Below are the code and all the weights of a small trained network. Each question names an input and a class and asks about switching units off, where a switched-off unit gives its printed mean instead of its output.

import numpy as np


def w(rows, s, z=0):
    codes = np.array(rows[::2]) - 128.0
    scale = np.full(codes.shape[1], s)
    scale[-1] = z or s
    return codes * scale


def norm(h):
    return h / np.sqrt((h * h).mean(-1, keepdims=True) + 1e-5)


def f(y):
    return y / 2 * (1 + np.tanh(0.7978845608 * (y + 0.044715 * y**3)))


def log_softmax(a):
    a = a - a.max(-1, keepdims=True)
    return a - np.log(np.exp(a).sum(-1, keepdims=True))


def net(x, mask):
    res = np.array(x, float).reshape(1, 7) / 4 @ E
    u = 0
    for l in range(3):
        y = f(norm(res) @ A[l][:, :-1].T + A[l][:, -1])
        res = res + np.where(mask[u : u + 5], y, B[l][:, -1]) @ B[l][:, :-1]
        u += 5
    return log_softmax(norm(res)[-1] @ U[:, :-1].T + U[:, -1])


A, B = {}, {}
E = w([
[239,149,32,162,138,120,19,70,95,154,89],'x0',
[99,102,97,57,52,172,120,142,165,15,57],'x1',
[57,129,138,136,119,131,239,124,207,148,104],'x2',
[72,167,95,95,122,64,142,177,136,109,70],'x3',
[169,219,204,76,248,113,141,85,178,199,125],'x4',
[154,230,150,127,45,68,91,107,127,121,77],'x5',
[101,132,123,3,126,1,75,140,68,32,49],'x6',
],0.0088)
A[0] = w([
[133,116,80,135,170,3,104,122,75,148,122,80],'L0N1',
[128,151,134,231,102,77,125,127,94,173,179,15],'L0N2',
[127,222,177,56,141,47,120,131,133,127,81,99],'L0N3',
[118,84,221,98,204,134,153,131,116,136,213,236],'L0N4',
[123,176,107,145,218,107,131,132,137,185,118,7],'L0N5',
],0.042,0.0015)
B[0] = w([
[85,119,95,93,163,91,168,44,82,108,23,204],'L0N1',
[133,130,147,144,109,133,135,210,166,132,252,202],'L0N2',
[109,220,185,86,116,25,157,139,140,93,161,252],'L0N3',
[113,200,125,162,176,101,174,185,128,183,234,229],'L0N4',
[203,64,68,148,145,183,154,147,174,186,153,204],'L0N5',
],0.024,0.037)
A[1] = w([
[114,125,155,190,172,188,84,119,60,159,211,3],'L1N1',
[173,155,156,126,75,97,26,107,138,99,163,151],'L1N2',
[51,44,160,79,118,103,254,169,169,113,115,239],'L1N3',
[124,82,25,105,84,79,64,119,69,27,132,30],'L1N4',
[179,149,28,99,140,104,37,136,97,86,163,186],'L1N5',
],0.032,0.0011)
B[1] = w([
[148,129,23,174,148,193,214,142,50,147,149,209],'L1N1',
[87,154,65,155,150,235,248,170,116,161,63,156],'L1N2',
[93,141,168,145,22,168,63,195,61,38,136,251],'L1N3',
[151,42,144,157,42,190,50,145,117,75,168,181],'L1N4',
[92,114,137,186,97,76,103,203,52,106,213,140],'L1N5',
],0.015,0.029)
A[2] = w([
[151,140,60,93,92,120,130,121,5,49,107,224],'L2N1',
[150,116,175,93,161,111,40,32,128,195,135,4],'L2N2',
[108,78,100,128,226,161,44,48,23,145,29,146],'L2N3',
[168,92,138,147,165,137,112,159,177,188,199,119],'L2N4',
[115,121,137,107,146,229,159,45,166,158,54,191],'L2N5',
],0.021,0.0023)
B[2] = w([
[101,102,147,163,155,155,109,253,159,177,103,251],'L2N1',
[58,114,95,139,164,125,180,146,95,105,114,127],'L2N2',
[119,103,89,185,131,232,140,84,111,167,181,152],'L2N3',
[168,128,154,108,165,207,38,141,173,160,133,248],'L2N4',
[140,186,136,83,168,207,118,132,141,110,32,131],'L2N5',
],0.017,0.018)
U = w([
[137,43,67,120,157,149,114,20,103,138,36,127],'0',
[71,216,192,66,129,3,178,119,120,89,105,131],'1',
[105,74,153,152,55,152,64,160,99,76,124,123],'2',
[170,141,105,166,165,148,159,165,162,202,246,177],'3',
[233,88,125,97,130,140,53,56,197,160,127,2],'4',
],0.012,0.0064)

Each question gives the input, the list of numbers given to net, and the class t.
The units are the neurons (one row each of A and B). Each row of codes is followed by its name. A weight is (code - 128) times the scale printed after its matrix; where a second scale follows, it is the last column's (A, B and U).
mask holds one flag per neuron, layer by layer. A switched-off neuron (its flag False) gives its mean, the last column of its row in B, instead of its output. The means were averaged over made-up inputs and are rounded, as every weight is.
A unit's drop is (log p(t) with every unit on - log p(t) with that unit switched off) / (log p(t) with every unit on - log p(t) with every unit switched off).
The circuit of an input: a set's keep is (log p(t) with only the set's units on - log p(t) with every unit switched off) / (log p(t) with every unit on - log p(t) with every unit switched off). Starting from the 12 units with the biggest drops (on a tie, the unit counted first), units are removed one at a time, each time the one whose removal leaves the highest keep (on an exact tie, the one counted first), for as long as the keep stays at least 0.8.
units of the circuit, in order: the units of the circuit, biggest drop first
unit that matters most: the unit with the biggest drop
k most important neurons: the k neurons with the biggest drops, biggest first
k most important neurons of layer l: the k neurons of layer l with the biggest drops, biggest first
drop of u: that unit's drop, to one decimal
input [5,6,-7,8,-8,-8,-6], class 2: 3 most important neurons of layer 0 : L0N4, L0N2, L0N5
input [6,0,-6,0,-6,-7,-3], class 2: 2 most important neurons : L0N4, L0N5
input [-6,8,1,8,1,-3,-8], class 2: units of the circuit, in order : L0N4, L1N3
input [4,0,-5,0,2,7,4], class 1: units of the circuit, in order : L0N3
input [7,7,4,5,6,-1,-7], class 4: 2 most important neurons : L0N4, L0N2
input [-6,-8,-7,-4,0,8,2], class 1: 2 most important neurons : L0N3, L0N1
input [7,-7,1,4,-5,-7,0], class 2: units of the circuit, in order : L0N1, L0N4, L0N2, L1N3
input [7,-3,-2,-8,-5,-2,2], class 2: 3 most important neurons : L0N4, L0N1, L0N3
input [-3,4,2,-2,-4,1,-3], class 2: 2 most important neurons of layer 0 : L0N4, L0N3
input [5,-6,-5,2,0,-8,3], class 0: 2 most important neurons of layer 0 : L0N1, L0N3
input [-4,1,8,2,-8,0,-8], class 2: 4 most important neurons : L0N4, L0N5, L1N3, L0N3
input [6,-6,7,6,-4,5,0], class 1: 2 most important neurons of layer 0 : L0N1, L0N3
input [-1,3,4,-5,-5,7,3], class 2: 3 most important neurons of layer 0 : L0N4, L0N3, L0N2
input [-2,-7,-2,-1,4,-4,8], class 1: unit that matters most : L0N1
input [5,-1,1,2,-2,0,-1], class 2: 3 most important neurons : L0N1, L0N4, L0N3
input [-3,-1,-7,4,-3,-5,4], class 2: 2 most important neurons of layer 1 : L1N3, L1N4
input [7,2,0,7,-7,-4,-1], class 2: 2 most important neurons : L1N4, L0N4
input [0,7,-8,3,1,-3,5], class 1: 2 most important neurons of layer 0 : L0N3, L0N5
input [-8,6,-8,0,-5,-5,6], class 2: 2 most important neurons : L0N4, L0N3
input [0,-6,1,-8,2,2,8], class 1: most important neuron : L0N1
input [3,-1,-3,-1,8,3,3], class 1: drop of L0N3 : 1.5
input [8,-6,2,7,3,6,4], class 1: drop of L0N3 : 1.8
input [-7,4,7,-1,1,8,7], class 1: drop of L0N1 : 0.0
